The symbols move the points like this.
state | % ! * @ + §
Dur | Tuf Zol Nir Bov Pob Buk
Ziz | Zam Sot Fif Ded Fem Niv
Tuf | Lim Pob Zod Noz Dez Fuf
Sut | Fus Bif Dur Zod Gid Noz
Ros | Bif Fub Soz Tef Zug Muf
Ser | Sem Beb Dez Fus Gad Lim
Fim | Kat Suz Ran Pof Dar Rud
Bar | Pim Led Buv Nus Gof Bas
Gof | Zez Duf Fev Bar Sil Let
Lim | Ziv Dez Kob Nem Kof Fav
Sav | Ros Zuz Kat Lin Fub Som
Noz | Nem Dur Buk Beb Tuf Tek
Buv | Let Diz Rad Ziv Fev Vuz
Keb | Ran Mem Zez Fem Niv Saz
Som | Muf Kat Val Tus Soz Til
Ran | Zad Niv Tof Fod Fiv Der
Zug | Mis Tus Loz Ros Lol Zol
Sem | Bar Gad Kof Rad Led Ziv
Bov | Noz Muf Kub Mis Dur Bez
Sil | Tiv Ziv Kir Gof Bas Sot
Vod | Bez Til Ros Zol Kub Miv
Zez | Tof Sil Sot Pim Tiv Ziz
Fev | Sot Fav Sem Buv Kir Nus
Fus | Rad Gid Tuf Kob Ser Nem
Bez | Tek Kub Bif Pob Buk Sut
Mis | Beb Lol Vod Bif Bov Pob
Zod | Kob Miv Bov Buk Sut Beb
Gid | Ser Mis Pob Sut Beb Tuf
Kir | Fon Lav Led Fev Vuz Bar
Lav | Vuz Fus Nem Fav Rad Led
Kof | Buv Tek Fus Lim Diz Lav
Fub | Zug Sur Lir Sav Tus Soz
Tiv | Muv Bas Fon Zez Ded Fem
Lol | Bov Som Til Zug Muf Vod
Dar | Lir Zam Fiv Fim Gav Zad
Kat | Soz Dar Zad Ras Lir Val
Til | Kub Val Fub Loz Sul Ros
Gad | Led Noz Tek Ser Nem Kof
Zuz | Fub Der Dar Biv Sur Kat
Duf | Sil Lim Fav Led Ziv Fev
Fif | Bef Bar Bas Mem Pim Tiv
Vis | Zuz Saz Suz Fiv Der Fim
Fav | Kir Kob Gad Diz Lav Sem
Lin | Tef Biv Ras Val Sav Tus
Tef | Miv Sav Som Sul Ros Lol
Tek | Diz Buk Gid Dez Fuf Fus
Diz | Fev Fuf Ser Kof Fav Rad
Sur | Tus Pof Gav Zuz Ras Lir
Muv | Fim Ded Keb Tof Suz Fod
Muf | Dur Soz Sul Lol Zol Kub
Kob | Lav Sut Noz Fuf Fus Gad
Ded | Suz Let Mem Tiv Ziz Keb
Kub | Buk Sul Zug Vod Nir Bif
Nir | Zod Tef Lol Kub Miv Mis
Fuf | Fav Zod Beb Tek Kob Ser
Beb | Gad Bov Bez Gid Noz Dez
Niv | Fiv Fif Tiv Keb Bef Tof
Suz | Dar Ziz Niv Muv Zam Ran
Rad | Nus Ser Lim Lav Sem Duf
Bas | Ded Buv Vuz Sil Let Fon
Zol | Pob Loz Tef Muf Vod Nir
Rud | Val Ran Der Gav Zad Zuz
Biv | Sav Vis Fim Zad Zuz Ras
Zam | Gav Fem Bef Suz Fod Fiv
Tof | Pof Tiv Fem Saz Muv Zam
Sot | Fem Kir Bar Let Fon Fif
Nus | Fif Sem Ziv Vuz Bar Sil
Pob | Dez Vod Miv Dur Bez Zod
Fon | Keb Vuz Gof Sot Mem Pim
Miv | Sut Ros Muf Nir Bif Bov
Ras | Som Fim Rud Sur Kat Dal
Nem | Duf Tuf Fuf Gad Lim Diz
Der | Sur Tof Zam Vis Pof Dar
Gav | Dal Fod Vis Dar Rud Biv
Bif | Gid Zug Zol Miv Mis Dur
Dal | Til Rud Zuz Lir Val Sav
Bef | Vis Pim Ded Niv Saz Muv
Val | Sul Zad Sur Dal Lin Fub
Zad | Lin Fiv Pof Rud Biv Sur
Fem | Fod Fon Pim Ziz Keb Bef
Ziv | Bas Kof Lav Duf Buv Kir
Tus | Lol Ras Dal Fub Som Loz
Saz | Der Zez Ziz Bef Tof Suz
Vuz | Mem Rad Duf Kir Nus Gof
Loz | Vod Dal Sav Soz Til Tef
Led | Gof Nem Diz Sem Duf Buv
Fiv | Biv Bef Muv Ran Vis Pof
Pof | Ras Muv Fod Der Fim Gav
Lir | Loz Gav Biv Kat Dal Lin
Dez | Kof Bez Sut Tuf Tek Kob
Pim | Saz Gof Let Fif Zez Ded
Sul | Nir Lin Tus Til Tef Zug
Buk | Fuf Nir Mis Bez Zod Gid
Soz | Zol Lir Lin Som Loz Sul
Let | Ziz Fev Nus Bas Sot Mem
Mem | Niv Nus Sil Fon Fif Zez
Fod | Rud Keb Saz Zam Ran Vis

The rows follow the links: the fewer symbols apart two points are, the more alike their rows tend to be.

Each row is also shifted at random along 3 hidden directions that mean nothing.

Some points, each with a row of numbers:
Buk	41,10,-4,15,3,9,13,-22,-6,16,-11,1,21,-7,5,-16,8,8,-5,-1,15,-26,-21,-7,-10,-5,12,21,-2,1,6,10,-15,0,23,19,16,-11,23,6,10,9
Fub	28,-2,11,8,21,0,10,-14,4,10,4,1,2,11,23,4,-30,8,-1,18,-8,-4,-1,-4,-8,19,-13,2,-3,4,-3,-14,1,-3,5,13,8,2,-4,11,4,11
Vis	-40,-7,15,11,0,-13,8,15,-8,9,5,0,-14,-7,-8,-10,-19,10,8,10,-14,-19,21,3,-4,13,-23,-10,-8,0,-3,-8,-1,-11,-2,-12,-2,19,7,-1,10,-1
Bar	-1,5,-22,-6,-11,22,-5,13,3,-6,6,-1,-5,21,-2,0,26,-6,5,-12,-4,1,-2,2,15,-6,19,-7,-4,-10,-1,-14,1,0,-11,-9,-8,-14,2,-17,-16,-9
Nir	26,4,9,8,7,-8,8,-21,-3,9,-10,2,15,-15,4,-7,-10,5,-8,6,12,-9,-11,-4,-14,0,-2,16,4,6,3,17,-8,1,18,17,13,-1,8,14,13,11
Ros	29,-3,11,-4,17,-10,-2,-20,9,-4,0,0,7,0,20,14,-23,1,-9,12,3,18,-7,-3,-10,8,-8,6,9,9,-2,5,5,4,1,16,7,0,-15,13,4,9
Buv	-5,6,-20,5,-18,18,7,10,0,2,-3,1,3,4,-13,-9,31,-3,8,-15,6,-15,-6,-2,9,-13,21,2,-6,-7,-5,-2,-9,-17,-4,-7,-3,-13,12,-12,-4,-10
Zug	22,-1,15,4,13,-12,6,-18,3,4,-5,1,8,-10,11,3,-20,5,-8,11,5,3,-6,-4,-11,6,-8,10,5,7,-1,11,-1,-1,9,16,9,4,-2,14,10,10
Dar	-28,-12,16,8,5,-13,8,10,1,6,6,1,-14,-1,-1,3,-24,6,7,14,-10,-6,17,2,-5,16,-23,-9,-5,3,-10,-9,4,-19,-8,-6,-2,19,-4,4,10,-1
Vuz	-23,2,-14,-12,-17,5,-16,17,-3,-14,0,0,-5,-2,-16,0,27,-11,1,-17,4,12,3,4,11,-16,14,-7,4,-5,7,4,5,18,-5,-16,-10,-2,-2,-12,-13,-11
Ras	-14,-12,20,-1,11,-20,7,1,10,0,6,1,-12,-3,7,16,-32,2,0,15,-7,14,14,-1,-5,15,-23,-9,5,7,-13,-2,7,-24,-15,2,-3,14,-19,11,9,2
Bef	-33,-6,0,1,-3,2,5,19,2,1,9,0,-18,10,-8,4,-2,1,12,3,-13,-5,16,2,8,7,-9,-15,-8,-3,-10,-17,3,-21,-17,-16,-9,7,-4,-10,-2,-10
Fim	-32,-3,18,0,7,-15,-12,11,-16,0,6,-3,-11,-7,-3,-10,-25,7,0,12,-13,-3,18,5,-3,13,-24,-11,-6,2,16,-10,7,34,11,-11,1,21,7,0,2,4
Tiv	-16,0,-12,-6,-3,14,-11,18,-7,-5,12,-3,-11,21,1,-2,9,-3,7,-4,-16,3,7,5,13,3,4,-15,-7,-8,6,-24,8,17,-8,-16,-8,-2,-1,-15,-15,-6
Sul	13,-12,16,-5,13,-21,6,-13,20,-5,0,3,-1,-8,13,26,-26,-2,-6,11,4,28,0,-3,-7,7,-13,1,14,10,-18,13,9,-29,-18,14,0,5,-29,16,8,2
Led	22,15,-26,7,-10,30,-1,1,-14,9,-3,0,13,13,-3,-23,33,3,3,-13,2,-28,-13,-1,8,-10,27,8,-13,-12,15,-12,-12,23,20,-2,6,-18,28,-15,-10,2
Tus	20,-7,14,13,18,-6,21,-13,9,14,2,4,2,2,15,5,-29,10,1,19,-3,-12,0,-6,-11,19,-15,5,-3,6,-17,-6,-6,-36,-4,16,6,4,-5,13,16,7
Ziz	-43,-11,-3,2,-12,-1,8,25,8,-2,8,1,-19,3,-15,8,6,-4,12,-2,-9,1,18,1,9,1,-5,-16,-4,-3,-20,-8,2,-40,-28,-15,-16,7,-10,-11,0,-15
Fon	-21,-4,-15,-12,-11,10,-5,20,10,-12,11,0,-14,18,-5,13,17,-12,8,-11,-7,19,7,3,17,-5,9,-16,1,-5,-10,-12,10,-15,-25,-13,-16,-7,-16,-13,-16,-14
Zez	-2,3,-19,9,-2,29,8,14,-3,9,13,0,-6,31,2,-10,11,4,13,-1,-16,-23,5,0,13,8,8,-11,-17,-13,-4,-34,-6,-10,-6,-10,-5,-8,11,-17,-11,-5
Pof	-6,-2,8,5,13,5,1,6,-7,7,13,0,-9,17,11,-7,-21,9,5,15,-19,-11,11,1,0,21,-16,-12,-12,-3,5,-28,3,13,4,-5,3,9,6,-4,-3,5
Nem	17,12,-18,16,-14,19,13,-6,-12,16,-13,1,19,-8,-14,-29,29,6,2,-12,13,-40,-16,-5,-3,-16,21,19,-9,-5,5,10,-19,-5,23,5,9,-13,33,-5,7,2
Som	-1,-6,22,2,13,-23,0,-10,0,1,-3,0,0,-15,6,4,-30,5,-7,12,0,7,6,1,-12,9,-21,1,6,11,2,12,5,5,5,6,7,15,-6,15,11,8
Suz	-28,-8,3,13,0,5,15,16,5,10,10,2,-15,12,-4,-2,-11,7,14,9,-16,-18,15,-1,4,14,-13,-13,-12,-3,-17,-21,-2,-38,-16,-9,-8,9,2,-6,6,-7
Bez	8,-3,7,-3,-6,-18,7,-14,16,-7,-11,3,10,-23,-7,16,2,-7,-8,-5,22,18,-10,-3,-7,-16,3,14,16,8,-16,36,-1,-33,-10,14,1,-2,-16,14,11,-3
Bas	-23,1,-16,7,-17,14,12,17,6,2,2,2,-7,9,-16,-3,24,-3,12,-11,-2,-14,5,0,10,-8,10,-6,-7,-9,-13,-7,-6,-35,-16,-11,-11,-4,4,-13,-3,-15
Kub	14,-3,14,8,5,-16,11,-18,4,5,-12,3,10,-21,2,1,-12,3,-8,6,14,-2,-8,-3,-13,-1,-6,15,7,9,-7,24,-6,-19,6,16,9,4,0,17,16,7

From each start, follow one symbol. Which point do you reach?
Answers are names.
---
6,-7,12,3,-2,-21,18,-14,18,1,-14,4,7,-25,-7,13,-5,-3,-5,1,20,8,-7,-6,-11,-10,-2,16,14,10,-22,35,-5,-52,-12,14,1,3,-13,17,19,-2
§ Pob
---
-4,-6,-2,-3,11,12,2,10,5,1,18,-1,-15,30,15,10,-15,1,7,10,-22,6,10,2,7,20,-9,-19,-9,-5,-5,-33,7,-3,-15,-7,-7,0,-11,-10,-10,-2
% Rud
---
-14,2,-1,0,7,10,-8,14,-10,3,15,-2,-12,20,6,-8,-8,6,7,6,-19,-8,11,5,6,15,-7,-16,-12,-6,11,-31,6,27,2,-12,-2,5,7,-10,-11,1
@ Tof
---
-46,-3,4,6,-9,-3,-4,22,-17,5,3,0,-13,-6,-17,-17,0,5,8,1,-11,-20,19,6,4,5,-11,-11,-11,-4,7,-11,0,10,6,-19,-4,15,16,-10,3,-5
+ Bef
---
-16,5,-12,3,-21,4,1,8,-4,-1,-10,0,4,-14,-21,-12,31,-4,3,-16,12,-12,-4,1,6,-21,16,7,1,-4,-1,17,-7,-11,1,-7,-4,-5,12,-8,0,-8
! Gad
---
-21,1,-15,7,-21,11,6,15,0,3,-6,2,-2,-4,-21,-10,30,-4,8,-15,6,-16,1,-1,7,-14,13,0,-4,-7,-7,6,-9,-25,-6,-10,-7,-4,11,-11,1,-13
% Fon
---
1,5,-17,3,-18,10,6,3,3,1,-9,1,7,-5,-14,-6,30,-7,3,-16,12,-9,-10,-3,5,-19,20,8,1,-5,-5,12,-8,-19,-1,0,-3,-12,7,-5,0,-7
! Kob
---
-25,-7,-1,-1,0,5,0,17,1,-2,12,0,-17,15,1,6,-7,0,10,4,-17,2,15,2,8,11,-9,-17,-6,-3,-8,-22,5,-9,-16,-14,-8,6,-7,-8,-6,-6
@ Saz
---
-14,3,-17,13,-10,23,12,16,-4,12,6,1,-7,18,-9,-13,18,5,15,-6,-10,-29,4,-1,11,1,8,-8,-17,-12,-7,-22,-8,-23,-6,-12,-4,-7,16,-15,-3,-8
§ Zez
---
32,11,-16,-9,-4,11,-11,-12,0,-9,-6,0,15,3,3,0,23,-6,-8,-12,12,11,-18,-1,3,-14,24,9,7,-4,10,9,0,24,9,9,4,-17,2,-2,-11,2
@ Fuf
---
40,7,-1,0,7,1,-2,-22,0,2,-8,1,19,-4,12,-2,-1,3,-10,-1,12,0,-18,-3,-8,-5,8,16,5,4,8,13,-5,17,17,16,12,-10,4,9,2,10
+ Pob
---
-30,-1,-12,-8,-18,4,-8,20,4,-10,2,-1,-11,2,-16,4,23,-11,6,-14,1,9,8,4,13,-13,9,-11,1,-5,-5,1,4,-9,-18,-15,-13,-3,-7,-13,-10,-14
+ Bas
---
2,-8,2,1,14,9,10,6,8,4,16,1,-13,30,18,12,-21,4,9,16,-22,0,10,0,5,23,-11,-15,-10,-2,-11,-33,5,-18,-16,-3,-4,1,-11,-4,-5,-1
@ Vis
---
-33,-2,-10,-25,-16,-3,-26,20,4,-26,4,-3,-13,0,-14,15,24,-19,0,-17,1,40,8,8,16,-16,11,-15,11,-3,5,5,17,20,-20,-18,-18,0,-20,-14,-20,-14
% Zez
---
4,-6,19,-1,17,-16,-4,-10,0,0,3,0,0,-5,13,7,-31,5,-6,14,-5,9,5,1,-9,16,-20,-1,3,7,4,-2,7,15,6,6,7,12,-9,11,5,9
* Kat
---
44,1,7,-19,22,-6,-19,-24,6,-13,3,-2,7,8,28,20,-18,-5,-15,7,2,39,-12,0,-5,7,1,4,12,7,12,2,13,43,6,15,7,-5,-21,12,-11,12
@ Lol
---
0,5,-21,-5,-15,19,-2,10,3,-5,0,0,1,12,-9,-1,29,-6,6,-13,2,-1,-5,0,12,-12,21,-3,-1,-9,-3,-6,-1,-4,-8,-7,-6,-14,2,-14,-11,-10
! Fav
---
12,6,-21,-14,-10,15,-11,2,5,-12,-1,-3,4,10,-2,5,30,-12,-1,-17,7,16,-10,1,12,-16,24,0,4,-5,3,2,4,11,-7,-2,-6,-16,-6,-10,-16,-7
* Lim
